What each symbol does to the objects:
%: w885->w307, w27->w843, w734->w683, w967->w981, w561->w488, w399->w947, w215->w160, w706->w777, w637->w666, w868->w399, w981->w27, w596->w215, w960->w740, w920->w817, w108->w868, w160->w893, w732->w36, w491->w667, w434->w967, w254->w129, w154->w491, w777->w915, w753->w244, w497->w967, w277->w706, w224->w279, w56->w348, w740->w180, w276->w758, w48->w244, w36->w781, w498->w277, w374->w396, w915->w885, w893->w497, w683->w960, w666->w27, w758->w160, w307->w154, w244->w667, w488->w36, w947->w706, w396->w497, w781->w56, w667->w48, w843->w276, w348->w488, w279->w920, w180->w491, w129->w215, w817->w434
~: w885->w740, w27->w276, w734->w960, w967->w224, w561->w154, w399->w498, w215->w160, w706->w498, w637->w27, w868->w307, w981->w279, w596->w160, w960->w758, w920->w434, w108->w399, w160->w967, w732->w108, w491->w396, w434->w434, w254->w224, w154->w244, w777->w885, w753->w667, w497->w981, w277->w915, w224->w129, w56->w967, w740->w180, w276->w215, w48->w683, w36->w56, w498->w488, w374->w637, w915->w561, w893->w967, w683->w667, w666->w276, w758->w154, w307->w753, w244->w48, w488->w868, w947->w277, w396->w666, w781->w781, w667->w734, w843->w180, w348->w108, w279->w817, w180->w374, w129->w981, w817->w817
@: w885->w706, w27->w396, w734->w244, w967->w596, w561->w777, w399->w488, w215->w843, w706->w706, w637->w491, w868->w348, w981->w893, w596->w27, w960->w48, w920->w893, w108->w781, w160->w276, w732->w434, w491->w740, w434->w279, w254->w920, w154->w885, w777->w348, w753->w154, w497->w215, w277->w399, w224->w129, w56->w732, w740->w734, w276->w666, w48->w753, w36->w254, w498->w108, w374->w758, w915->w277, w893->w596, w683->w667, w666->w374, w758->w683, w307->w915, w244->w307, w488->w781, w947->w244, w396->w180, w781->w947, w667->w154, w843->w596, w348->w36, w279->w967, w180->w666, w129->w817, w817->w224

In the rows, zero is written as 1.56.

Named rows; a name shown again gets a slightly different row:
w154 -> 1.1;1.68;1.96;0.88;1.33;2.37;2.07;1.04;1.41;1.09;1.79;1.1;1.68;1.71;1.77;1.63;2.24;1.15;0.68;1.72;0.82;1.06;1.32;1.46;1.31;1.28;1.79;2.36;2.29;1.71;1.49
w277 -> 1.72;1.99;2.4;1.85;1.11;1.31;1.41;1.19;1.81;1.96;1.59;1.56;1.4;1.76;1.23;1.87;1.61;1.05;1.52;0.72;2.48;1.4;1.22;2.03;1.8;1.46;1.98;1.37;1.8;2.03;2.62
w254 -> 1.84;0.97;1.42;1.13;1.68;1.73;1.1;1.88;1.77;1.18;1.41;1.66;1.59;0.68;1.94;0.97;0.87;1.57;2.17;1.23;0.89;1.51;2.26;1.95;1.27;1.75;2.06;2.07;1.14;1.18;1.59
w254 -> 1.85;0.98;1.29;1.33;1.73;1.76;0.99;2.02;1.89;1.07;1.63;1.54;1.53;0.93;1.93;1.0;0.76;1.74;2.41;1.37;1.0;1.54;2.28;2.17;1.28;1.93;2.11;1.8;1.13;1.53;1.51
w396 -> 0.57;1.21;0.77;2.03;1.9;1.28;2.0;1.78;1.72;1.05;0.8;1.7;1.15;1.87;2.27;1.26;2.2;1.55;1.53;1.71;2.24;1.39;1.29;1.16;1.4;0.63;1.27;1.43;1.68;1.46;0.82
w276 -> 1.72;1.4;1.05;2.4;2.29;1.06;1.74;1.81;1.32;0.73;1.63;1.38;1.33;0.79;1.47;2.01;1.93;1.81;0.96;1.67;1.51;1.8;1.25;1.76;1.31;1.59;0.71;1.08;1.83;1.93;1.25
w154 -> 0.93;1.51;1.91;0.77;1.22;2.02;1.95;0.95;1.44;1.21;1.64;1.13;1.7;1.82;1.53;1.6;2.09;1.13;0.77;1.62;0.59;1.19;1.46;1.64;1.35;1.26;1.8;2.47;2.27;1.68;1.22
w596 -> 1.58;1.61;1.01;2.39;1.83;0.83;1.59;2.35;0.89;1.09;1.42;1.98;1.22;1.39;1.11;2.02;1.44;1.73;0.77;1.93;1.48;1.72;1.46;1.52;1.74;1.9;0.87;1.47;1.16;1.61;1.94
w48 -> 1.32;0.87;2.01;0.86;1.25;2.17;1.96;0.52;1.4;1.25;1.8;1.79;1.84;2.4;1.76;2.09;1.89;1.76;1.58;1.85;0.69;1.05;1.53;1.78;1.95;1.56;1.03;1.86;2.13;1.62;1.52
w27 -> 1.04;1.06;0.77;2.42;2.28;0.7;1.71;2.27;1.22;0.89;1.47;1.66;1.22;1.26;1.9;1.62;2.09;1.56;1.16;1.77;2.11;1.82;1.33;1.35;1.52;0.98;1.18;1.19;1.48;1.76;1.32
w36 -> 1.69;1.98;2.05;1.84;2.26;1.88;1.03;1.63;1.93;1.95;1.87;1.34;1.85;1.34;1.93;1.2;1.24;2.25;1.47;1.6;1.45;1.87;1.94;1.79;1.49;2.16;2.93;0.9;0.88;1.08;1.34
w777 -> 1.9;2.31;1.9;1.56;1.23;1.94;1.27;1.43;1.8;1.93;1.47;1.27;1.44;1.08;0.74;1.32;1.84;0.94;0.46;1.21;1.85;1.75;1.89;1.7;1.58;1.62;2.2;1.71;1.55;1.23;2.04
w56 -> 1.72;2.06;1.87;1.9;1.9;2.18;1.22;1.87;1.78;2.2;1.86;1.56;2.05;1.63;1.93;1.28;1.11;2.21;1.44;1.62;1.67;1.74;2.04;1.62;1.68;2.28;2.45;1.18;0.81;1.11;1.15
w732 -> 1.6;1.96;1.55;1.75;2.0;1.99;1.68;1.9;1.87;2.19;2.31;1.15;1.91;1.56;1.87;1.45;1.21;2.16;1.56;1.84;1.8;1.87;1.94;1.42;1.31;2.51;2.14;0.85;1.22;1.46;1.23
w348 -> 1.77;2.49;2.05;1.44;1.84;1.46;1.23;1.5;1.7;2.26;1.48;0.97;1.89;1.46;1.55;1.02;1.24;1.89;1.22;1.58;1.29;1.71;1.67;1.31;0.94;1.91;2.59;1.15;1.56;1.0;1.48

Trace:
Answer with the object's row; about right is enough.
1.57;1.88;2.1;1.43;0.74;2.26;1.57;1.22;1.82;1.65;1.41;1.56;1.59;1.36;0.92;1.38;2.27;0.74;0.57;1.31;1.99;1.54;1.57;1.47;1.52;1.13;1.88;2.42;1.57;1.25;1.84
~
1.5;1.26;1.54;1.19;1.17;1.99;1.33;1.43;2.07;1.66;0.83;1.86;1.6;1.73;1.31;0.83;2.34;1.68;1.33;1.7;1.78;1.12;1.23;0.68;1.63;0.83;0.67;1.86;1.4;0.88;0.76
@
1.57;1.01;2.15;1.02;1.3;1.99;1.49;0.7;1.83;1.51;1.58;2.0;1.82;2.31;1.5;1.66;2.21;1.92;1.7;1.8;0.78;1.15;1.3;1.35;2.01;1.39;0.42;1.84;1.81;1.43;1.24
@
1.14;1.0;2.2;0.93;1.27;2.18;2.17;0.88;1.18;1.25;1.84;1.75;1.89;2.41;1.97;2.09;1.93;1.54;1.53;1.69;0.94;1.17;1.51;1.91;2.05;1.34;1.63;2.1;2.32;2.17;1.33
~
1.53;0.93;1.97;0.86;1.46;2.2;2.0;0.81;1.23;1.16;1.9;1.99;1.94;2.04;2.0;1.97;2.07;1.84;1.75;1.68;0.81;1.11;1.37;1.7;2.04;1.43;1.03;1.81;2.1;1.81;1.23
~
1.81;0.93;1.9;1.19;1.34;2.24;1.53;0.92;1.75;1.46;1.86;1.78;1.76;2.18;1.5;2.07;2.14;2.15;1.71;1.69;0.82;1.08;1.34;1.36;1.75;1.5;0.66;1.55;1.77;1.53;1.22
@
1.31;0.85;2.0;0.85;1.37;2.24;1.73;0.81;1.28;1.21;1.64;1.65;1.89;2.38;2.06;1.81;2.28;1.73;1.44;1.62;0.68;1.19;1.41;1.6;1.83;1.19;0.9;2.06;2.3;1.62;1.36
~
1.68;1.05;1.82;0.92;1.41;2.35;1.52;0.86;1.66;1.69;1.57;1.92;1.96;2.42;1.38;1.99;2.05;2.02;1.68;1.63;0.87;0.95;1.32;1.18;1.84;1.09;0.41;1.86;1.79;1.32;1.02
~
2.05;0.83;1.88;1.04;1.36;1.98;1.32;0.91;1.88;1.5;1.53;2.14;1.82;1.82;1.23;1.86;2.36;1.93;1.62;1.61;0.86;1.04;1.32;1.35;1.97;1.37;0.42;1.58;1.64;1.23;0.99
@
1.28;0.91;2.08;0.87;1.4;2.21;1.89;0.78;1.26;1.27;1.88;1.72;2.02;2.14;1.89;1.99;2.09;1.88;1.48;1.63;0.68;1.04;1.43;1.65;1.89;1.51;1.2;1.82;2.22;1.84;1.65
@
1.0;1.28;2.0;0.84;1.1;2.25;2.16;1.02;1.01;1.01;1.68;1.49;1.56;2.09;1.82;2.0;1.71;1.34;1.3;1.83;0.89;1.35;1.31;1.88;1.74;1.57;1.62;2.38;2.48;1.96;1.39
%
1.11;1.28;2.01;0.81;1.24;2.19;2.13;0.84;1.37;1.04;1.75;1.71;1.74;2.35;1.91;1.75;1.85;1.57;1.46;1.61;0.75;1.17;1.62;1.9;1.89;1.52;1.45;2.09;2.26;1.7;1.68
~
1.36;0.98;2.04;0.87;1.07;2.18;2.03;0.7;1.27;1.14;1.78;1.81;1.87;2.11;1.91;1.83;2.01;1.76;1.47;1.56;0.67;1.26;1.33;1.78;1.85;1.59;0.98;2.01;2.09;1.67;1.44
~
1.88;0.85;2.1;1.0;1.42;2.19;1.63;0.79;1.49;1.65;1.91;1.49;1.95;2.13;1.51;2.03;2.01;2.07;1.82;1.67;0.89;1.1;1.35;1.26;1.65;1.53;0.55;1.78;1.91;1.72;1.04
%
1.88;0.7;1.98;0.92;1.44;2.12;1.24;0.83;1.78;1.54;1.62;1.87;1.72;1.91;1.37;1.79;2.15;2.09;1.48;1.76;1.06;1.31;1.19;1.35;1.92;1.41;0.29;1.54;1.47;1.21;0.94
~
1.96;1.04;1.63;1.35;1.89;1.48;1.43;1.17;1.67;1.02;1.76;1.25;1.46;1.27;1.33;2.18;2.53;1.88;1.1;1.59;0.86;1.33;1.07;1.14;1.76;1.33;0.18;1.18;1.85;1.6;1.14
%
1.92;1.48;1.16;2.08;1.71;0.78;1.4;2.08;0.79;1.08;1.59;2.19;1.26;1.46;1.12;2.11;1.39;1.92;0.71;2.02;1.22;1.87;1.49;1.28;1.81;2.04;0.52;1.29;1.14;1.74;1.85
~
1.62;1.67;0.64;2.02;1.21;1.76;1.54;2.31;1.36;1.79;1.64;2.29;1.79;2.1;1.14;1.61;0.77;1.72;1.62;2.24;1.66;1.98;2.19;1.57;1.71;2.04;1.31;1.74;0.7;1.59;1.59
~
2.11;1.0;1.1;1.18;1.46;1.65;1.17;2.04;1.47;1.26;1.63;1.44;1.59;0.76;1.4;1.17;0.64;1.43;2.58;1.33;1.21;1.58;2.35;1.99;1.39;1.89;1.87;2.35;1.02;1.58;1.84
~
1.98;0.85;0.97;1.18;1.62;1.31;1.24;2.05;1.43;1.05;1.28;1.69;1.46;0.73;1.61;1.17;0.66;1.44;2.42;1.44;1.08;1.51;2.27;2.11;1.29;1.52;1.64;2.19;0.95;1.28;1.9
@
2.0;1.12;0.93;1.1;1.34;2.13;1.74;1.78;2.07;1.26;1.86;1.36;1.47;1.06;1.52;1.42;0.62;1.16;2.65;1.32;1.31;1.85;2.03;1.88;1.08;1.96;1.39;1.84;1.38;1.61;1.47
@
1.88;0.85;1.04;1.02;1.7;1.62;1.23;1.89;1.68;1.17;1.37;1.79;1.66;0.76;1.76;1.23;0.66;1.18;2.46;1.07;1.15;1.66;2.35;2.1;1.22;1.8;1.75;2.16;1.13;1.34;1.88
%
1.87;1.36;0.56;1.24;1.23;2.01;1.98;2.07;1.94;1.48;1.85;1.58;1.79;1.41;1.4;1.36;0.61;1.31;2.79;1.94;1.73;1.8;2.14;1.81;1.58;2.13;1.55;1.94;1.04;1.76;1.55
@
1.56;1.78;0.54;2.03;1.36;1.64;1.57;2.24;1.14;1.63;1.51;2.17;1.48;2.03;1.27;1.7;0.57;1.63;1.74;2.05;1.61;1.91;2.15;1.53;1.89;1.99;1.28;1.86;0.68;1.72;1.6
%
1.34;1.59;0.71;1.78;1.31;1.18;1.42;2.23;0.97;1.43;0.99;2.27;1.47;2.13;1.53;1.5;0.8;1.61;1.99;2.02;1.53;1.72;2.2;1.64;1.75;1.32;1.51;2.07;0.82;1.67;1.52
~
1.73;1.31;0.56;1.49;1.05;2.14;1.97;2.04;2.0;1.78;2.06;1.56;1.48;1.33;1.46;1.49;0.55;1.08;2.63;1.78;1.61;1.86;1.97;2.08;1.25;2.11;1.36;2.09;1.08;1.88;1.33
@
1.67;1.69;0.65;2.04;1.31;1.4;1.53;2.28;1.22;1.56;1.51;2.04;1.49;1.71;1.42;1.74;0.68;1.61;1.73;2.22;1.47;1.93;2.18;1.53;1.76;2.03;1.27;1.9;0.73;1.78;1.54
%
1.43;1.48;0.65;1.88;1.32;1.02;1.43;2.41;1.02;1.29;1.15;2.13;1.42;1.97;1.72;1.46;0.63;1.26;2.09;1.83;1.41;1.84;2.32;1.77;1.84;1.44;1.4;1.98;0.91;1.74;1.79
@
1.63;1.88;0.59;1.94;1.06;1.23;1.44;2.3;1.12;1.44;1.21;2.32;1.23;2.11;1.12;1.48;0.92;1.56;1.68;2.21;1.7;1.82;1.92;1.23;1.95;1.9;1.1;1.79;0.85;1.89;1.74
~
1.64;1.73;0.5;1.93;1.25;1.55;1.48;2.24;1.28;1.72;1.45;2.18;1.58;2.09;1.34;1.85;0.85;1.57;1.93;2.08;1.51;1.82;2.02;1.56;1.75;2.11;1.3;1.84;0.65;1.69;1.66
%
1.31;1.47;0.42;1.91;1.09;1.27;1.65;2.22;1.09;1.31;1.03;2.33;1.41;1.86;1.65;1.39;0.68;1.53;1.79;2.06;1.58;1.57;2.21;1.53;1.8;1.5;1.62;2.06;1.02;1.73;1.77
~
1.93;1.11;0.65;1.48;1.04;1.96;1.7;2.15;1.82;1.62;1.8;1.46;1.64;1.54;1.34;1.43;0.71;1.01;2.61;1.83;1.68;1.74;1.97;1.68;1.15;2.28;1.45;1.97;1.12;1.81;1.54
@
1.58;1.7;0.48;2.01;1.07;1.46;1.7;2.21;1.25;1.56;1.39;2.22;1.55;2.16;1.32;1.71;0.63;1.62;1.89;2.31;1.57;1.91;2.18;1.63;1.95;2.18;1.31;1.73;0.58;1.69;1.4
@
1.58;1.51;0.81;2.31;1.64;0.86;1.5;2.11;0.79;1.19;1.37;1.8;1.2;1.41;1.19;1.96;1.33;1.87;0.72;2.21;1.48;1.69;1.69;1.64;1.96;1.88;0.79;1.32;1.24;1.75;1.68
@
1.06;1.25;0.92;2.35;2.38;0.68;1.86;2.12;1.23;0.7;1.3;1.6;1.05;1.25;1.89;1.82;2.11;1.37;1.24;1.68;1.95;1.71;1.26;1.35;1.43;1.01;1.29;1.29;1.6;1.88;1.16
%
1.61;1.5;1.3;2.26;2.21;0.59;1.4;1.94;1.13;0.77;1.48;1.66;1.15;1.11;1.32;1.98;2.18;1.6;0.91;1.75;1.77;1.75;0.97;1.27;1.64;1.32;0.85;1.11;1.54;1.6;1.56
~
1.17;1.23;0.94;1.79;1.82;1.51;1.5;1.34;1.98;1.44;1.05;1.7;1.16;1.55;1.81;1.17;2.37;1.6;1.18;1.33;2.09;1.5;1.19;0.74;1.42;0.45;1.19;1.47;1.62;1.35;0.88
~
0.93;0.84;1.0;1.92;2.33;1.27;1.76;1.79;1.8;1.06;1.29;1.43;1.22;1.21;2.05;1.48;2.43;1.51;1.45;1.37;2.15;1.41;1.02;1.25;1.19;0.7;1.28;1.1;2.02;1.45;0.86
@
1.66;1.04;1.9;1.42;1.86;1.52;1.49;1.31;1.45;1.08;1.86;1.46;1.38;1.04;1.19;2.32;2.36;1.92;1.02;1.7;1.07;1.49;1.05;1.37;1.65;1.6;0.06;1.07;1.89;1.53;1.05
~
1.22;1.52;1.91;0.87;1.34;2.13;2.1;0.81;1.37;1.11;1.62;1.12;1.45;1.81;1.67;1.56;2.24;1.22;0.5;1.8;0.89;1.44;1.64;1.48;1.28;1.44;1.79;2.27;2.47;1.65;1.29
%
0.75;1.31;1.28;1.31;1.55;1.68;1.87;1.36;1.85;1.47;0.98;1.45;1.38;1.88;2.07;1.11;2.37;1.32;1.33;1.76;1.71;1.22;1.18;1.07;1.5;0.42;1.45;1.75;1.85;1.19;0.75
@
1.34;1.13;1.48;1.17;1.44;1.81;1.41;1.18;2.24;1.86;1.08;1.75;1.63;1.75;1.29;1.07;2.52;1.74;1.06;1.4;1.74;1.27;1.12;0.76;1.81;0.55;0.68;1.79;1.37;0.94;0.77
%
1.17;1.3;1.12;1.81;1.93;1.37;1.43;1.68;1.85;1.44;0.92;1.71;1.19;1.42;1.65;1.09;2.61;1.43;1.4;1.63;2.11;1.52;1.23;0.86;1.48;0.62;0.96;1.69;1.56;1.27;0.75
@
1.08;0.82;1.12;1.97;2.27;0.98;1.78;1.91;1.48;0.87;1.29;1.33;1.24;0.99;2.23;1.59;2.22;1.44;1.32;1.38;2.18;1.47;1.09;1.33;1.29;0.99;1.34;1.17;2.08;1.54;0.99
%
1.13;1.27;0.77;2.4;2.08;0.87;1.88;2.31;1.46;0.77;1.24;1.55;1.07;1.38;1.88;1.92;2.04;1.62;1.19;1.88;2.16;1.72;1.43;1.31;1.77;1.15;1.43;1.1;1.85;1.9;1.31
@
0.76;1.09;1.01;2.05;1.83;1.12;1.71;1.78;1.53;0.97;0.92;1.78;1.12;1.46;2.24;1.22;2.19;1.66;1.58;1.7;2.29;1.41;1.19;1.09;1.61;0.47;1.45;1.43;1.66;1.41;1.06
~
1.19;1.23;1.04;1.88;2.42;1.12;1.83;1.73;1.55;1.0;1.4;1.42;1.37;0.91;2.2;1.6;2.22;1.34;1.27;1.47;2.13;1.62;0.98;1.33;1.54;1.03;1.32;1.09;2.06;1.62;1.05
%
1.22;1.2;0.95;2.34;2.33;0.75;1.68;1.89;1.17;0.76;1.49;1.73;1.16;1.23;2.05;1.78;2.04;1.54;1.05;1.55;1.99;1.65;1.2;1.4;1.64;0.94;1.11;1.08;1.84;2.03;1.14
@
0.87;1.13;0.8;1.96;2.02;1.04;2.04;1.76;1.52;1.12;0.81;1.91;1.29;1.6;1.91;1.19;2.09;1.51;1.64;1.62;2.36;1.44;1.36;1.24;1.26;0.54;1.33;1.58;1.7;1.7;1.01
@
1.16;1.05;0.98;1.7;2.0;1.29;1.45;1.37;1.95;1.47;0.87;1.66;1.36;1.56;1.81;1.1;2.35;1.42;1.4;1.48;2.23;1.43;1.2;0.84;1.31;0.5;1.11;1.72;1.58;1.16;0.74
@
1.2;1.1;1.24;2.2;2.47;0.96;1.78;1.8;1.43;0.94;1.43;1.42;1.1;1.14;2.1;1.66;2.13;1.5;1.41;1.5;2.2;1.54;1.15;1.15;1.37;0.98;1.36;1.18;2.04;1.64;0.94
~
1.81;1.26;1.25;2.06;2.39;0.98;1.34;1.91;1.16;0.74;1.55;1.22;1.26;0.67;1.6;2.29;2.04;1.73;1.0;1.53;1.62;1.61;0.93;1.43;1.41;1.51;0.97;0.95;2.03;1.85;1.5
%
2.01;0.88;1.75;1.41;1.9;1.36;1.56;1.31;1.65;1.17;1.75;1.3;1.54;1.26;1.22;2.15;2.37;1.89;0.76;1.61;1.08;1.44;0.8;1.41;1.52;1.44;0.29;1.65;1.81;1.52;1.31
~
0.98;1.64;1.79;0.81;1.37;2.21;2.09;0.98;1.34;1.24;1.68;1.33;1.63;1.68;1.55;1.51;2.12;1.09;0.64;1.93;0.84;1.53;1.46;1.54;1.55;1.29;1.72;2.34;2.23;1.78;1.51
~
1.14;1.25;2.16;0.95;1.13;2.06;1.98;0.96;1.12;1.05;1.87;1.72;1.7;2.35;2.25;2.02;1.89;1.65;1.56;1.69;0.98;1.15;1.51;1.85;1.76;1.47;1.38;1.91;2.27;1.9;1.58
